Below are the code and all the weights of a small trained network. Each question names an input and a class and asks about switching units off, where a switched-off unit gives its printed mean instead of its output.

import numpy as np


def w(rows, s, z=0):
    codes = np.array(rows[::2]) - 128.0
    scale = np.full(codes.shape[1], s)
    scale[-1] = z or s
    return codes * scale


def f(y):
    return y / 2 * (1 + np.tanh(0.7978845608 * (y + 0.044715 * y**3)))


def log_softmax(a):
    a = a - a.max(-1, keepdims=True)
    return a - np.log(np.exp(a).sum(-1, keepdims=True))


def net(x, mask):
    res = np.array(x, float).reshape(1, 7) / 4 @ E
    y = f(res @ A[0][:, :-1].T + A[0][:, -1])
    res = res + np.where(mask, y, B[0][:, -1]) @ B[0][:, :-1]
    return log_softmax(res[-1] @ U[:, :-1].T + U[:, -1])


A, B = {}, {}
E = w([
[98,98,83,100,91,144],'x0',
[128,153,95,186,145,122],'x1',
[192,103,168,125,88,128],'x2',
[114,80,152,81,172,104],'x3',
[62,90,115,166,47,87],'x4',
[110,101,254,115,139,83],'x5',
[74,151,149,99,126,159],'x6',
],0.0098)
A[0] = w([
[54,141,204,124,162,120,112],'neuron 0',
[160,113,120,221,123,93,122],'neuron 1',
[158,115,207,165,66,135,151],'neuron 2',
[127,69,158,169,78,4,225],'neuron 3',
[160,204,109,120,130,122,90],'neuron 4',
[156,110,173,166,35,35,201],'neuron 5',
[75,150,130,123,85,181,142],'neuron 6',
[159,58,140,147,97,40,219],'neuron 7',
[153,100,140,51,85,195,209],'neuron 8',
[111,129,142,162,132,97,4],'neuron 9',
[127,139,143,137,128,65,118],'neuron 10',
[104,80,166,214,98,144,85],'neuron 11',
[162,218,115,145,145,135,136],'neuron 12',
[130,191,115,177,153,168,96],'neuron 13',
[157,153,79,100,78,119,124],'neuron 14',
[121,117,224,114,150,207,250],'neuron 15',
[125,106,105,161,152,137,44],'neuron 16',
[161,90,157,106,135,124,112],'neuron 17',
[1,140,144,164,202,41,213],'neuron 18',
[86,115,80,133,150,58,218],'neuron 19',
[193,69,119,121,125,148,160],'neuron 20',
[102,42,158,242,184,127,108],'neuron 21',
[129,144,148,201,168,71,73],'neuron 22',
],0.011,0.0032)
B[0] = w([
[72,170,127,165,125,127,196],'neuron 0',
[101,114,207,99,135,249,181],'neuron 1',
[114,128,129,152,1,74,189],'neuron 2',
[153,104,199,30,34,151,243],'neuron 3',
[209,124,120,148,157,155,159],'neuron 4',
[129,126,205,77,57,140,228],'neuron 5',
[114,217,66,147,128,119,178],'neuron 6',
[182,119,216,79,44,175,211],'neuron 7',
[221,188,68,128,147,10,194],'neuron 8',
[122,98,132,40,128,192,128],'neuron 9',
[112,155,217,89,136,214,146],'neuron 10',
[96,97,194,61,54,137,166],'neuron 11',
[198,97,91,163,195,179,186],'neuron 12',
[126,116,142,186,191,161,180],'neuron 13',
[113,152,132,62,183,89,175],'neuron 14',
[184,232,23,185,111,54,215],'neuron 15',
[120,53,146,149,176,111,131],'neuron 16',
[85,218,137,80,90,105,156],'neuron 17',
[51,33,90,171,109,198,255],'neuron 18',
[26,83,156,72,204,115,202],'neuron 19',
[221,168,142,142,103,29,164],'neuron 20',
[96,83,167,75,97,179,173],'neuron 21',
[140,127,132,143,126,221,165],'neuron 22',
],0.0062,0.0087)
U = w([
[58,39,79,95,217,126,24],'0',
[61,151,88,130,118,150,158],'1',
[167,125,108,84,141,106,253],'2',
[146,159,140,124,124,126,94],'3',
[163,109,99,146,244,169,231],'4',
[107,63,188,95,113,150,40],'5',
],0.011,0.0026)

Each question gives the input, the list of numbers given to net, and the class t.
The units are the neurons (one row each of A and B). Each row of codes is followed by its name. A weight is (code - 128) times the scale printed after its matrix; where a second scale follows, it is the last column's (A, B and U).
mask holds one flag per neuron, in row order. A switched-off neuron (its flag False) gives its mean, the last column of its row in B, instead of its output. The means were averaged over made-up inputs and are rounded, as every weight is.
A unit's drop is (log p(t) with every unit on - log p(t) with that unit switched off) / (log p(t) with every unit on - log p(t) with every unit switched off).
The circuit of an input: a set's keep is (log p(t) with only the set's units on - log p(t) with every unit switched off) / (log p(t) with every unit on - log p(t) with every unit switched off). Starting from the 12 units with the biggest drops (on a tie, the unit counted first), units are removed one at a time, each time the one whose removal leaves the highest keep (on an exact tie, the one counted first), for as long as the keep stays at least 0.8.
circuit, biggest first: the units of the circuit, biggest drop first
top k neurons: the k neurons with the biggest drops, biggest first
drop of u: that unit's drop, to one decimal
input [4,-1,8,6,-3,6,-3], class 3: circuit, biggest first : (neuron 15; neuron 17)
input [4,3,0,7,-2,-3,-1], class 0: circuit, biggest first : (neuron 15; neuron 7; neuron 3)
input [-6,-4,-3,-3,1,6,5], class 1: circuit, biggest first : (neuron 15; neuron 0; neuron 18)
input [5,4,4,-7,7,-8,-3], class 5: circuit, biggest first : (neuron 1; neuron 15)
input [-5,0,-8,0,-8,8,8], class 1: circuit, biggest first : (neuron 15; neuron 18)
input [2,-2,-1,5,-4,7,-3], class 2: circuit, biggest first : (neuron 15)
input [-2,-3,-6,4,-1,-6,-8], class 0: circuit, biggest first : (neuron 19; neuron 15)
input [8,-3,1,-2,0,-5,3], class 2: top 2 neurons : (neuron 8; neuron 18)
input [-8,-5,0,-5,-1,7,6], class 3: top 2 neurons : (neuron 15; neuron 19)
input [4,7,2,-2,-5,6,-8], class 5: drop of neuron 8 : 0.2
input [-7,-5,-5,5,4,0,3], class 0: drop of neuron 2 : 0.1
input [3,-5,8,-3,-2,3,3], class 2: drop of neuron 8 : 0.2
